Here is a tiny trained network, its code and every weight. The questions are about switching its units off for an input and a target symbol, where a switched-off unit gives its printed mean instead of its output.

import numpy as np


def w(rows, s, z=0):
    codes = np.array(rows[::2]) - 128.0
    scale = np.full(codes.shape[1], s)
    scale[-1] = z or s
    return codes * scale


def f(y):
    return np.maximum(y, 0)


def softmax(a):
    e = np.exp(a - a.max(-1, keepdims=True))
    return e / e.sum(-1, keepdims=True)


def log_softmax(a):
    a = a - a.max(-1, keepdims=True)
    return a - np.log(np.exp(a).sum(-1, keepdims=True))


def net(x, mask):
    ids = ['Παδεμξτ'.index(c) for c in x.split()]
    T = len(ids)
    res = E[ids] + P[:T]
    r = res
    for j in range(3):
        rows = slice(3 * j, 3 * j + 3)
        q, k, v = (r @ M[0][rows].T for M in (Q, K, V))
        z = softmax(np.where(np.tri(T) > 0, q @ k.T / 3**0.5, -1e9)) @ v
        o = O[0][rows]
        res = res + np.where(mask[j], z, o[:, -1]) @ o[:, :-1]
    y = f(res @ A[0][:, :-1].T + A[0][:, -1])
    res = res + np.where(mask[3:7], y, B[0][:, -1]) @ B[0][:, :-1]
    return log_softmax(res[-1] @ U[:, :-1].T + U[:, -1])


Q, K, V, O, A, B = {}, {}, {}, {}, {}, {}
E = w([
[103,116,145,182],'Π',
[135,83,149,162],'α',
[87,178,155,145],'δ',
[139,107,173,142],'ε',
[121,117,251,54],'μ',
[77,161,141,164],'ξ',
[230,160,40,50],'τ',
],0.013)
P = w([
[189,128,95,122],'0',
[201,140,119,131],'1',
[108,100,130,135],'2',
[190,155,168,163],'3',
[54,81,150,141],'4',
[254,122,143,136],'5',
],0.015)
Q[0] = w([
[185,147,199,110],'h1',
[66,136,162,85],'h1',
[111,38,234,166],'h1',
[177,125,192,88],'h2',
[63,67,116,142],'h2',
[4,62,197,101],'h2',
[118,170,128,107],'h3',
[129,120,121,55],'h3',
[135,143,161,103],'h3',
],0.034)
K[0] = w([
[55,80,160,120],'h1',
[184,100,218,191],'h1',
[80,219,251,177],'h1',
[63,130,170,67],'h2',
[194,193,137,180],'h2',
[195,194,239,182],'h2',
[105,150,126,68],'h3',
[141,113,152,53],'h3',
[124,146,156,130],'h3',
],0.029)
V[0] = w([
[151,116,125,129],'h1',
[116,135,154,98],'h1',
[134,129,118,145],'h1',
[143,7,101,171],'h2',
[60,200,101,71],'h2',
[160,118,216,30],'h2',
[123,144,45,113],'h3',
[150,113,186,89],'h3',
[175,87,140,143],'h3',
],0.018)
O[0] = w([
[122,114,111,126,133],'h1',
[151,144,109,148,157],'h1',
[121,116,137,114,118],'h1',
[76,141,71,92,99],'h2',
[164,101,130,186,58],'h2',
[163,249,129,121,253],'h2',
[169,130,88,181,20],'h3',
[103,133,113,86,208],'h3',
[97,186,138,140,189],'h3',
],0.018,0.0072)
A[0] = w([
[80,61,160,223,71],'n1',
[70,164,193,183,103],'n2',
[5,78,46,166,1],'n3',
[35,1,105,191,103],'n4',
],0.015,0.0051)
B[0] = w([
[172,167,202,97,192],'n1',
[148,109,96,131,248],'n2',
[228,98,144,115,191],'n3',
[4,108,66,198,193],'n4',
],0.023,0.015)
U = w([
[167,94,98,151,23],'Π',
[128,123,105,184,253],'α',
[74,152,139,213,96],'δ',
[152,125,211,224,133],'ε',
[60,151,124,89,225],'μ',
[126,106,53,194,167],'ξ',
[169,165,74,254,7],'τ',
],0.0055,0.003)

Each question gives the input, a string of symbols that net reads in full, and the target symbol t.
The units are the heads (3 rows each of Q, K, V and O) and the neurons (one row each of A and B). Each row of codes is followed by its name. A weight is (code - 128) times the scale printed after its matrix; where a second scale follows, it is the last column's (O, A, B and U).
mask holds one flag per unit, heads first, then neurons. A switched-off unit (its flag False) gives its mean, the last column of its rows in O or B, instead of its output. The means were averaged over made-up inputs and are rounded, as every weight is.
A unit's drop is (log p(t) with every unit on - log p(t) with that unit switched off) / (log p(t) with every unit on - log p(t) with every unit switched off).
The circuit of an input: a set's keep is (log p(t) with only the set's units on - log p(t) with every unit switched off) / (log p(t) with every unit on - log p(t) with every unit switched off). Starting from all 7 units, units are removed one at a time, each time the one whose removal leaves the highest keep (on an exact tie, the one counted first), for as long as the keep stays at least 0.8.
units of the circuit, in order: the units of the circuit, biggest drop first
unit that matters most: the unit with the biggest drop
k most important neurons: the k neurons with the biggest drops, biggest first
heads that matter: for each layer, one digit per head in row order, 1 if its drop is at least 0.15 and else 0, layers parted by /
input μ τ α ε α, target μ: heads that matter => 010
input Π τ δ ξ Π, target δ: units of the circuit, in order => n4, h2
input μ Π ξ, target ξ: units of the circuit, in order => n4, h2, n3, n1
input τ ξ δ ξ, target ε: units of the circuit, in order => h2, n1
input δ δ Π δ, target ξ: units of the circuit, in order => n4, h2, n3
input μ δ Π ε, target ξ: unit that matters most => h2
input ξ ξ μ α, target τ: 2 most important neurons => n2, n1
input δ Π μ Π, target τ: units of the circuit, in order => h2, n2
input δ μ ξ τ ξ α, target δ: heads that matter => 010
input μ α μ α Π Π, target ξ: units of the circuit, in order => n4, h2
input α ξ δ Π, target ε: heads that matter => 010
input τ μ α α, target Π: 2 most important neurons => n3, n4
input ξ α δ, target Π: units of the circuit, in order => n3, h2
input μ ξ ξ, target δ: heads that matter => 011
input τ ξ μ τ, target μ: units of the circuit, in order => h3, n3
input ε ξ ε ξ, target μ: units of the circuit, in order => h2
input μ δ ξ μ ξ τ, target ξ: 3 most important neurons => n4, n1, n3
input α δ μ ε α, target μ: 2 most important neurons => n3, n4
input ξ α μ Π α, target ξ: units of the circuit, in order => n4, h2, n3
input μ μ α α μ ε, target τ: units of the circuit, in order => h2
input δ ξ μ μ ξ, target τ: units of the circuit, in order => h2, n2
input Π δ α δ ξ τ, target ξ: 2 most important neurons => n1, n4
input δ ξ μ ξ ε, target δ: 3 most important neurons => n4, n3, n1
